Each row is followed by its class.
[  88  182   55  561  256  248  188 -240  179 -346  258 -605 -259  191
 -123 -200  281  297   72 -115  -75 -199  -39  334 -369 -230 -177 -208
 -218 -184 -436  329  274  256    4   14   26  423   90  134  119]	sis
[ -53 -192   29  -78 -124  168  162 -135   -7 -263  -65  -77  239 -348
  206    8 -485  502  -52  -23  219 -328   13  160  216  -39 -256  -71
 -450  102   14    2 -103  280  147   67   63   54 -132  272 -255]	puzuz
[-151   57  159  488  424  403  296 -160  246 -589  245 -600 -339  201
  -74 -352  242  422  -17   37 -157 -290 -201  234 -276 -279 -195  -30
 -111 -497 -310  303  173  288 -153   13  204  325  105  151  -47]	sis
[  28  211   33  552  412  158   83 -200 -102 -486   17 -758  -42  341
  -60  -92   99  378  137  -23 -322 -356  -13  -29 -412 -248 -340 -235
  -87 -669 -483  235   88  309  -43  -49   18  397 -210 -185   83]	zivup
[ -47 -268 -217   91 -225 -159 -453 -298  549 -117   -2  307  121  125
   82  -21  -34 -390   83  -74   68   63  267  138 -122  191 -265  287
   99  480 -384  125  101   19   69   11  230 -372  476  179  -10]	nezi
[  57  223  321   38 -171   70  134 -376   20 -347  -77  408 -112 -202
  569   26  149  199  -11 -129 -277 -357 -209 -284 -114 -125 -201  -96
  461   67  188  548  -40  252 -516  523  -70 -248  -46  -75 -268]	zomuz
[ -24 -122  -12 -127 -423  -14  102 -235   32   24 -287 -435  399 -337
  241  120 -586  313  -58  -58  -55 -489  289  162   93 -206 -229  -86
 -463 -122   98 -102 -245  272   22  -46  133  125 -172  203 -196]	gudeg
[ 195 -181   57 -224 -182  114  -72 -183  109 -371  -44  340  308 -285
  246   81 -296  399  -26  -45  -83 -402 -231  403   92  -68 -284    3
 -610 -267   13  -48   25   56  110  101  180   70 -104  202 -156]	zomuz
[-601 -539   71  362   36   89  119 -361   64  130  -12  196 -141   10
 -368  -65 -109  148  473   23 -348  374 -158  207  221  -78 -582 -452
  336   42 -430  569  450   93    0   17   45  125 -354  330 -336]	zivup
[ 131  122   43  -42   39   21  -74 -275  407 -119 -111  222 -155 -273
  414   89  -14   40   -3 -133  -58 -249 -192 -364  110  -14 -258  115
  241  156  339  346 -194   31 -336  260 -147   -8  436  262 -187]	gudeg
[ 280 -172 -204 -251 -160  -37 -543  191 -506  230  -35  246  -77   62
 -383 -207 -130  182  290  366  -47  313   31  126  273  -36  162  -19
  -16 -199  194 -490  220   -3  -86  -89 -187 -227   20  -57  209]	Nopam
[-433 -625   88  258 -110  185  250  -90  -21    0   89  -16  -54 -132
 -205  116 -158  383  740  -61 -167  167 -181  523   36  -17 -510 -438
  334   74 -137  354  429  -77 -138   60  227  -36 -367  113 -441]	naf
[-568 -760   10   72 -126  168  201 -370   12  249  -70  189   -2   -2
  -92  -28 -104  253  701  -70 -572  139 -195  372  355 -135 -626 -553
  369 -216 -280  149  246  -64 -362   75   26   72 -430  212 -530]	Nopam
[-344 -631  112  245  -63  280  166 -130  -95  193  -75  178  -69   37
 -326    7  -65  369  673   45 -395  196 -150  522  105  -19 -384 -465
  243 -223 -316  273  398   16   54   69  111 -143 -252  161 -320]	Nopam
[  94  226  120  244  -69    1 -195 -150 -426 -169  -13 -182  -89  394
  -75  -42 -262  209  686 -120 -256   67    8  618 -110  203 -525  -43
  283  -22 -661 -104  -99  181 -140 -249  -16  138    0 -535   52]	zomuz
[ 261  184 -281 -176 -214  -30 -391   -4 -311  313   77  243  -65 -144
 -430 -326  -24  123  201  200  262  128   30  -11  116    6   19 -258
 -185 -132  187 -327  200  -57 -218 -222 -180  -20   -7  -16  296]	Bedi
[ 197 -124 -273 -193 -311  -89 -292   -7 -428  442  -48 -270   -9 -103
 -359 -391 -218  205  525  192   -3  104  -18  157  355 -160 -177 -369
  -73 -150  142 -191  347   12 -444 -305 -363   24   15  -22  -10]	Bedi
[  -8  201  148 -139   -2  118   83 -188   24  -97 -108  242  -75 -246
  392  -80  -65   56  -29   23 -331 -178 -345 -501  106  137 -475  -19
  393 -112  288  492 -177  199 -462  335 -265  -64  252   36 -255]	sis
[  54  417  174  134  -76  -33  -37 -343  -83 -448  146  311 -108  245
  -88   14  -61  268  455 -141 -252  173 -133  297 -253  384 -224  207
 -117  -93 -775 -183 -330   92   86 -300   98  -72  178 -554   59]	zomuz
[ 139   63 -236 -215 -359 -127 -422   68 -525  256   -4   72  105  -17
 -227 -377  -89    0  376  196   66  130   10  140  320 -165  106 -230
  128  -86   86 -262  494   18 -286 -325 -213 -149   64  -62   39]	Bedi
[  78  302  226  592  426  291  251   17   81 -660  211 -451 -105  212
  -96 -232  247  435   52 -105 -200 -362 -319  408 -538 -117   59  -99
  -63 -396 -341  453  398  313  -82  -34  172  340  124  -10   30]	lur
[  84  132  193  486   18   91  236   32  153 -308  203 -346  -23  354
  156 -424   69  375  355 -192 -225 -255  -30  188 -221 -245  -58 -248
  107  -78 -315  472  331  288 -212  -41   67  138 -155  197 -160]	Bedi
[ 277  481  312   63  -46  -57  -14 -146 -192 -425  122  189 -192  358
 -144 -149 -174  399  379 -192 -150  275 -151  527 -293   53  -24   89
 -101 -164 -485 -159 -248  214   91 -235   57  165  -62 -431  162]	lur
[-530 -363  242  362 -129   12  294 -102  -59  -36   72  216 -165  -13
 -155 -224  -81  467  563   13 -294  237 -138  383   91 -251 -392 -515
  372  -57 -363  102  441  -29  -98  232  132 -234 -399  111 -363]	puzuz
[  60  157 -236 -142 -382   89 -395 -103 -529  114  116    4 -182  -20
 -318 -548 -116  195  356  133  239  105   77  205  285 -192 -175 -309
   -3 -126    6 -103  314  -45 -239 -198  -65  -18 -123   33  131]	sis
[-114 -178 -149  195   37 -290 -122 -401  739 -101   36  475  -87   46
  103    8   63 -356   20 -114  256   33  134  148   27    4 -364   61
   75  708 -287  152 -172  -48 -133   -3  139 -115  147  228   31]	nezi
[ 186 -304  -53  -46 -250  133  297 -261 -151   34  -39  440  311 -302
  147   37 -405  405   16 -201   12 -431  100  247  139    8  -50 -283
 -467 -230  307  -50 -319   97  -73  -83   75  -70 -227  248 -141]	Nopam
[  36 -231   50   49   31  170  132 -161 -248 -217  -96 -139  284 -174
  195   94 -450  413 -256   31  -36 -612  140  390   95  -56 -276 -187
 -328 -347  -25   21 -165   68   39   30  243   91  -84   39  -98]	gudeg
[ 163   60 -245 -129 -223  -35 -448  162 -273  138   19  -72   -9  -60
 -366 -502 -100  205  309  452   83   41   14   99  181 -250    7 -247
  -19 -234  245 -412  219  -46 -262 -127  -43 -259 -145 -106  177]	mas
[-730 -264   18  331 -111   16  323 -115   67  243  -36    8   32 -101
 -395  -94  -82  236  571  145 -117  330  -95  314   82  -98 -361 -577
  219   89 -327  298  354   69  147  -59  118   37 -643  185 -280]	nezi
[  94  117 -300 -111 -181  -48 -414   84 -505  240    2  157   -9  -12
 -417 -358  -49   60  460  278  214  169 -271  143  283  -86 -129 -455
  -41 -172   16 -282  388 -106 -284 -214 -233 -110  114    1   53]	mas
[-277 -498 -209 -161  -10  -16 -306 -321  659   61  106  415  -48   74
 -193  -54 -198 -453  -95   -2  -59  119  261  259  116  365 -495  464
   98  205 -320 -123 -146 -162 -247 -222  397   70  539  290  -51]	sis
[ -67  -54   21  496  476  203  300 -126   97 -502  260 -282  -33  464
  122 -349  284  134  333  -28 -150 -315 -301  360 -164 -222 -149 -101
   59 -375 -404  366  316  362 -139  -87   49   92 -180   40 -182]	nezi
[  72  409  123   53  146  100 -136 -135 -161 -345  166  498 -342  486
 -107 -261 -162  395  632 -103  -68  272  -11  571  -63  310 -350  207
  275   55 -653 -173  -14  202  191 -339  119   12  -57 -485   81]	puzuz
[-373 -814  111  291 -142  -59  342 -179 -135   11  112  254  -22   93
 -282  -90 -122  269  557   18 -451  294 -208  283  131  -60 -335 -518
  301 -141 -157  366  392 -154 -194 -137  149 -122 -428  -10 -436]	gudeg
[ 105   44 -263 -199 -276  104 -303   60 -480  403   63  171  -73 -101
  -96 -374 -107    3  602  -17  410   37  -69   46  339 -177 -176 -349
  -61  -65  142 -235  403  -52 -341 -228 -279  -20 -101   58   12]	lur
[ 212  -11  156  392  335  371  270  -79   15 -393  126 -899  -99  187
  -87 -162  320  324  126 -229 -316 -365  -91   -9 -411 -283   53 -230
 -193 -577 -232  540  406  243 -112  -51   34  374  237   43   58]	sis
[-194 -362 -134   91 -184 -197 -222 -292  692  -75   54 -232  -91  226
  -49 -124  -46 -360   86 -139 -139  194  305  102  113   11 -369  299
   -1  560 -367  340  160   88 -152 -178  236  -36  247  236 -182]	puzuz
[  39 -222   67  487  433  112  269 -137  198 -556  103 -517 -101  308
 -108   17  206  340   66  -33 -312 -358 -318  278 -402  -65 -320   42
 -305 -504 -287  198  262  177  -29   89   65  543   32   46 -100]	zomuz
[  -7 -384  -49   57   73  -39 -230 -282  565  -88   21  379   -9  285
  136  105  -33 -347 -180    6  -34   20  227  212   48   93 -176  230
  205  379 -156  236 -107    6 -214 -154  302  -26  281  173 -144]	zivup
[  15  233  140  638  417  276  401 -168   41 -521  295 -407 -205  143
  -38  -33  167  430  125 -301  -13 -415 -253  108 -281 -195 -346 -243
 -194 -287 -346  257  248  322  -92  231  133  316 -240  207   16]	zomuz
[ 231  696  150   92 -416  136  -58 -349 -205 -300  147  -76 -113  204
  -83  -63  -82  197  485 -225 -237  170  -44  411 -332  237 -252   43
   52 -126 -536 -292 -198  307   46 -367    4 -166  252 -639   94]	sis
[ -84 -365  -73  126    8  -40 -349 -242  437 -104  -37  155  -49  101
  103 -130 -108 -277   99 -173   23 -109  426  138   37   43 -302  193
  317  322 -211  260 -155 -176 -210 -138  330 -177  420  160   82]	naf
[ -20 -283 -219   45 -333  -19 -292 -121  547  192   52  170   75  173
   60 -173 -160 -397  154 -109   89  121  286  106  -84  177 -358  140
  160  406 -313 -129    5  -60   19 -108  247 -137  299  270  -54]	gudeg
[ -10   26   -3 -106 -161 -122  178 -279 -137 -369 -129  405  350 -416
  245   11 -329  408 -128   33   52 -437  -53   31   69 -197 -197 -223
 -329 -298  162 -238 -142   70    0   64  165  -79  187   90 -118]	naf
[ -86   35 -294 -192 -387  233 -265  101 -365  286  106   99 -168  -85
 -242 -298  -37   34  425  171  160  176   69  240  282  -78  -40 -218
   32   56 -101 -398  392  -97 -144 -329  -62  229 -136   68   37]	Nopam
[ 146   97   53  450  266  301  358 -141  147 -595  221 -430  -69  367
  -51 -304  330  321   66   14 -107 -353 -149  262 -483 -125   70  -80
 -236 -354 -222  286  113  322  -17 -209  216  300 -105 -109   39]	sis
[ -12  -82   -3 -303 -139   30  -28  -35 -201 -143  -84  -91  321 -364
  220  151 -425  240    8   85  -96 -154   51   38  132  -65 -280  -44
 -537 -361  -44  -78  -93   39  118 -192  102  173  171  -66 -101]	naf
[  -6  119  131  515  455  184  225   -5  291 -475  151 -219   11  312
   83 -311  111  385  418  -67 -331 -157 -472  370 -267 -267 -230 -242
 -134 -410 -492  345  185  314  -58  -79   67  256 -396  168 -117]	zivup
[ 105 -291   34 -122 -304  101  208 -189  132 -109 -182  244  425 -397
  197   68 -488  363  -92   94 -113 -439   24  184   -5 -103 -234 -137
 -446 -207  202 -140 -162  217  134   25  120   57 -282  187 -196]	zivup
[-496 -532  181  459   39   57  149 -138  -41   15  -22  267 -125  299
 -411   -3 -173  420  676   89 -283  549 -124  348   28  -38 -314 -465
  351  -84 -453  415  295   47  128 -175  174  -10 -428  158 -363]	zivup
[  61  -52  134  -45 -300   51  130 -339  108 -299  -70  173  411 -558
  242  310 -308  398  -61  -43 -171 -351 -107  337 -108 -167 -260 -237
 -590 -276   86  145   97  256   32  -95  142   84   20  -11 -238]	lur
[ -97   25  203  534  457  246  117 -253  208 -535  216 -674 -152  212
  160   -1  129  355  164 -170 -232 -202 -154  290 -174 -288 -254 -141
  -86 -220 -694  459  175  362 -107  -78    1  346 -164  102 -126]	gudeg
[-516 -534   99  440   56   27  417 -236  200  189   76 -217    1  -57
 -424   62 -134  350  584 -139 -174  278  -27  285    2  -69 -426 -538
  236   50 -431  180  220   -4   36   69  143  115 -339  254 -293]	Bedi
[ 123  113 -259 -297 -269  -80 -345    6 -422  198   27  231   90 -232
 -304 -429  -43  170   56  377  270  -30   30   52  313 -210   10 -374
 -139 -268  314 -321  199   43 -369 -303 -230  -46 -125  -26   60]	Nopam
[-180 -474  -49   83   -8  -82 -297 -336  446 -143   76    7  -95  -76
   -4  -57   25 -285   26  -35 -290  166  160  314   77   28 -317  158
  151  389 -447  401  183 -106 -288  -51  211  -79  467   54  -88]	puzuz
[-143  114  154  -82  163   87 -106  -92   76 -191 -191  176 -127  -70
  411  -19  -27    2  -62   -1 -255 -288 -321   -8  103  140 -484   69
  365   44  205  432  -36  123 -534  145 -120  189  351  -14 -200]	naf
[  87  -67 -231 -265 -376    9 -444   28 -412  269  -21  -10  234 -253
 -250 -191 -189   95  428  249  233  102   30  323  164 -106   63 -310
  -41  -62  240 -201  253   64 -263 -512 -140  240 -262  -87   15]	gudeg
[ 187  327  216  104   14  128  -80 -251 -132 -404  317  613 -317  452
   28 -101  -73  374  413 -165   45  215    7  598 -196  258 -142  232
  164  -39 -435 -290 -207  172  119 -238  196 -127  -28 -508   78]	Bedi
[ -38 -445 -119  -60  165  -73 -304 -289  540 -392  101  266 -124  324
   26  132  109 -388 -112   11   79   60   95  248   81   75 -122  385
 -102  453 -196   40 -133 -142 -142 -187  505   78  374  -64   27]	mas
[  79 -598 -163  141   49 -259 -373 -224  585 -319   42  459  -10  172
  -39  -46 -173 -200   60  -45  -41  174  165  212  -20  119 -417  254
  -13  289 -132   30 -255 -252 -108  -66  405  -73  369  149   65]	puzuz
[ 246  426   87  248  120   40 -110 -136 -294 -495  199  370 -218  463
 -212 -178 -171   65  399 -138 -145  215  -88  208 -107  334  -71  279
  197 -197 -635 -392 -442    5    2 -396  219 -555  321 -619  292]	lur
[ -20   66  161    4 -252  107  -67 -382  -46 -346 -102   53 -181 -142
  581  122  162   12  -32  -78 -209 -128 -358 -447   22  -61 -276  -58
  426  190  303  448    4  160 -473  468 -107 -191  499 -114 -365]	gudeg
[ 166 -358   34 -132 -179   77   81 -112 -157  -34 -146  649  257 -251
  183   86 -397  347  114  -66 -190 -152 -211  123  159  137  -13 -160
 -496  -59   57    3  -54   39   98  109  -45  -44  141  303  -58]	nezi
[-129 -285 -173  157  -39 -204 -216 -140  473  -67   63  375   26  143
  121  -71  -60 -252 -104   99   11   30  261  284   -8  212 -104  202
  331  726 -300  202   47  -69 -289  -95  235  -80  334  240  -77]	sis
[   6 -405  -43  -28   60 -150 -148 -216  467  -99  -41   43  -88  176
    8  -63 -132 -179 -177 -122 -100  141  376    9  -33  -48 -296   87
   63  280 -210  407  -63  -35 -182  -35  361   65  187  159    1]	puzuz
[ -18  133  227 -101  239  207   12  -87  448 -244  -51  -10  -45 -227
  405  185  172   53  -33 -161 -421 -231 -349 -450   13   86 -179  133
  258   35  -41  508   50   92 -383  326  -73  -72  215  117 -223]	zomuz
[  65   21   88 -137 -476  285 -258 -282  117 -143 -158  152  -90 -281
  421  103   44  -62  165    1 -396 -165 -330 -128   19   32 -152   75
  481  264  101   87   56  167 -496  437 -257 -287  241   70 -284]	mas
[  -8 -785  -82  224   59 -357  -98 -284  607 -219  -57  211    0  188
 -145    5 -126 -379 -161   34 -123   43  198   53  -96   83 -486  263
 -173  414 -438  172  -67 -122   50   83  254  -25  296  141   83]	lur
[  34    3  175  404  410  387  335 -109  399 -329  161 -841 -108   11
  -69  -82  310  321    0  -57 -329 -262 -214  153 -331 -387 -120 -234
 -400 -672 -424  387  254  195  -29  -54   74  387   33  176  -59]	zomuz
[-152  213  188    1 -233  131 -133 -135  101  -98  -60   13 -174   15
  372  -73   -9  116  -72   16 -223  -62  -67 -261   -9   48 -304   16
  746  310  218  308   58  315 -447  505 -163  -66   78  177 -310]	naf
[ -80 -269 -112   10  -40  -22 -243 -109  650  176  -14  560  -53  278
  -18  -39  -33 -448   -4 -207  120  101  170  170 -114  220 -289  134
  -61  470 -407  -94   36  -36   -4  -79  243  -16  170  332  103]	mas
[ 163  230   64  536  286  247  363  -40  -61 -522  261 -548 -215  311
    0  -66  185  446  275 -108 -182 -149 -350  280 -363 -169 -177 -291
   -4 -330 -199  400  245  287 -235  -57   63  168 -102  -35 -147]	naf
[  58    4   54  365  341  339  242  -66  109 -583  227 -458 -138  219
    9  -18  179  291  144   16 -220 -168 -229  321 -337 -280 -102  -41
  -95 -558 -404 -130  247  107   30 -130  197  388   82 -126  -46]	lur
[ 149   95 -288  -68    4  -44 -278  197 -572   18   74  403   54  -34
 -317 -416  -15  194  351  343  244  166 -212   79  275 -248  327 -430
   72 -263  264 -368  280 -148 -204 -378  -41 -326 -172 -122  169]	mas
[  70 -194  277  -64  -24  -13  145 -320  293 -348  -31  230 -181 -128
  529  101   28  -16 -301  -75 -459 -100 -188 -250   59 -107 -426   58
  257  222  182  647   31  247 -403  438 -125  105   80   51 -321]	puzuz
[ 136    7   -3   36 -329  -51  256 -276  -18 -314  -68   41  341 -260
  208   20 -306  351 -169  -89   58 -400   36   29  -54 -234  -39 -318
 -705  -94    9   58 -143  211   51 -191  216  130 -169  141  -68]	gudeg
[-110 -317  -23   46  -57  -38 -371 -179  616  -19   58   70  -43  177
   79  -93  -85 -441  -91   82 -108  384  307  254   48  116 -291  277
  105  637 -482  257   17  150  152 -168  244 -199  423    7   68]	nezi
[ 231 -264  169 -157 -101   66  113  -82   88 -208 -206   75  342 -411
  192  277 -514  385 -286  112 -123 -333  131  -73   99 -105 -106  -68
 -526 -161    4   86 -243   73  256   74  150  -67  112  163  -98]	zivup
[ 260 -486  -73  148  275 -203  -95 -333  884 -166  -12  249 -169  254
 -197  -28   53  -71 -113   60 -202  154  103  134   16  -60 -177  219
  -74  277 -361  203 -137  -86   44   -9  186 -164  217  332   76]	zomuz
[ 195  195 -338 -109 -295  -63 -290   45 -364  198   13   40  -87 -101
 -245 -390   -2  149  429  178  152  177  -52  101  210 -208  -67 -370
 -333 -175   34 -220  229 -113 -116 -339 -111 -246   60 -144  152]	Nopam
[ 299    6 -149 -342 -159   11 -511   34 -159  197 -130   85   36 -200
 -391 -114 -157  302  170  355  -47  304   -6  142  113 -140  137 -219
 -220 -309  190 -175  139   36 -192 -440 -194   74  -18   16  202]	sis
[ 222  331 -237 -211 -149   79 -283  203 -422  227  -67  205  -97 -398
 -373 -316 -257  282  303  297  323   52   42  145  233 -163  -11 -264
 -153  -70  204 -304  261  -38   60 -259  -52  -17   13   76  369]	naf
[ -39  -30  134  229   61  213  184   23 -117 -494   65 -548  125  240
  120 -369  167  239  245 -185 -254 -463 -292  228 -353 -155  -80 -144
  -96 -455 -264  456  458  250 -290  -40   70  366   -3   61 -183]	sis
[ -14 -244  -53  160 -157  -83 -222 -198  790  -30   -8  243 -195  107
  112   53 -142  -93  231 -161 -133   81  272  197  -38  170 -321  225
  114  754 -343  157  -25  -81  -99   21  248  -88  386  249   14]	nezi
[  52    0   81 -122 -259  119  -41 -238   99 -267 -124   18 -142 -370
  405  159  109   25 -187   13 -244 -354 -320 -341   57   36 -345   24
  208  107  437  279 -128   10 -604  527 -172   42  474   39 -297]	Nopam
[ -89  140  -34  598  353  229    3 -136  158 -502  278 -844 -100  404
  115 -204  295  303  451 -150 -174 -384    8  247 -278 -307 -214  -74
   67 -224 -564  497  531  242  -64   34  157  220 -245   17 -157]	zivup
